Below is a small trained network, with its code and all its weights. Each question gives an input and a class and asks what happens when units are switched off, that is, made to give their printed mean instead of their output.

import numpy as np


def w(rows, s, z=0):
    codes = np.array(rows[::2]) - 128.0
    scale = np.full(codes.shape[1], s)
    scale[-1] = z or s
    return codes * scale


def f(y):
    return y / 2 * (1 + np.tanh(0.7978845608 * (y + 0.044715 * y**3)))


def log_softmax(a):
    a = a - a.max(-1, keepdims=True)
    return a - np.log(np.exp(a).sum(-1, keepdims=True))


def net(x, mask):
    res = np.array(x, float).reshape(1, 3) / 4 @ E
    y = f(res @ A[0][:, :-1].T + A[0][:, -1])
    res = res + np.where(mask, y, B[0][:, -1]) @ B[0][:, :-1]
    return log_softmax(res[-1] @ U[:, :-1].T + U[:, -1])


A, B = {}, {}
E = w([
[210,132,149,105,13,46,58,81,156],'x0',
[42,233,151,136,53,133,205,67,136],'x1',
[115,79,48,172,85,80,135,52,11],'x2',
],0.012)
A[0] = w([
[87,139,199,111,87,144,254,70,160,16],'N0',
[163,154,162,58,125,214,107,175,177,4],'N1',
[68,104,158,195,196,179,194,111,77,169],'N2',
[155,165,252,115,147,131,131,193,166,44],'N3',
[196,67,153,92,167,148,114,209,110,60],'N4',
[225,152,193,94,30,80,90,98,100,192],'N5',
[184,54,84,81,191,115,81,146,133,48],'N6',
],0.0083,0.0019)
B[0] = w([
[122,167,65,79,144,123,193,100,151,209],'N0',
[102,164,162,137,141,172,100,89,11,190],'N1',
[69,78,179,175,147,74,137,146,137,217],'N2',
[75,150,157,114,90,85,117,101,66,201],'N3',
[103,198,103,77,115,72,110,153,171,203],'N4',
[39,134,182,161,202,108,143,179,123,246],'N5',
[135,119,99,82,175,62,175,96,126,212],'N6',
],0.012,0.013)
U = w([
[116,153,87,75,136,66,153,129,174,121],'0',
[111,107,119,146,122,102,89,103,8,164],'1',
[86,116,176,164,177,110,106,197,174,99],'2',
[115,119,136,130,125,106,119,180,131,254],'3',
[154,98,107,136,132,172,87,160,104,89],'4',
[159,106,127,127,101,134,108,149,140,74],'5',
[166,119,121,126,84,97,102,118,130,90],'6',
],0.015,0.0083)

Each question gives the input, the list of numbers given to net, and the class t.
The units are the neurons (one row each of A and B). Each row of codes is followed by its name. A weight is (code - 128) times the scale printed after its matrix; where a second scale follows, it is the last column's (A, B and U).
mask holds one flag per neuron, in row order. A switched-off neuron (its flag False) gives its mean, the last column of its row in B, instead of its output. The means were averaged over made-up inputs and are rounded, as every weight is.
A unit's drop is (log p(t) with every unit on - log p(t) with that unit switched off) / (log p(t) with every unit on - log p(t) with every unit switched off).
The circuit of an input: a set's keep is (log p(t) with only the set's units on - log p(t) with every unit switched off) / (log p(t) with every unit on - log p(t) with every unit switched off). Starting from all 7 units, units are removed one at a time, each time the one whose removal leaves the highest keep (on an exact tie, the one counted first), for as long as the keep stays at least 0.8.
circuit, biggest first: the units of the circuit, biggest drop first
most important unit: the unit with the biggest drop
k most important neurons: the k neurons with the biggest drops, biggest first
drop of u: that unit's drop, to one decimal
input [-2,1,-2], class 3: 3 most important neurons : [N5, N6, N1]
input [0,-5,-3], class 0: most important unit : N4
input [2,5,4], class 0: 3 most important neurons : [N1, N0, N3]
input [-5,-3,-7], class 1: circuit, biggest first : [N1, N3]
input [-4,-7,7], class 0: circuit, biggest first : [N6, N4]
input [2,2,-2], class 3: circuit, biggest first : [N6, N2, N4]
input [-4,6,6], class 0: 2 most important neurons : [N0, N1]
input [-4,-2,-4], class 1: circuit, biggest first : [N1, N5]
input [-2,2,3], class 3: 4 most important neurons : [N1, N3, N5, N6]
input [-8,8,-6], class 0: 2 most important neurons : [N0, N5]
input [-2,-3,-3], class 3: 3 most important neurons : [N0, N4, N5]
input [-8,-5,4], class 2: 2 most important neurons : [N2, N0]
input [6,-3,-7], class 1: 3 most important neurons : [N1, N3, N2]
input [3,-7,-5], class 0: 2 most important neurons : [N4, N6]
input [5,-7,5], class 0: most important unit : N6
input [4,1,3], class 2: 2 most important neurons : [N5, N1]
input [7,-5,-8], class 1: drop of N3 : 0.6
input [7,4,3], class 2: drop of N5 : 0.8
input [1,-8,-3], class 0: drop of N4 : 0.3
input [7,3,-1], class 2: most important neuron : [N5]
input [5,-1,-6], class 1: 3 most important neurons : [N1, N3, N2]
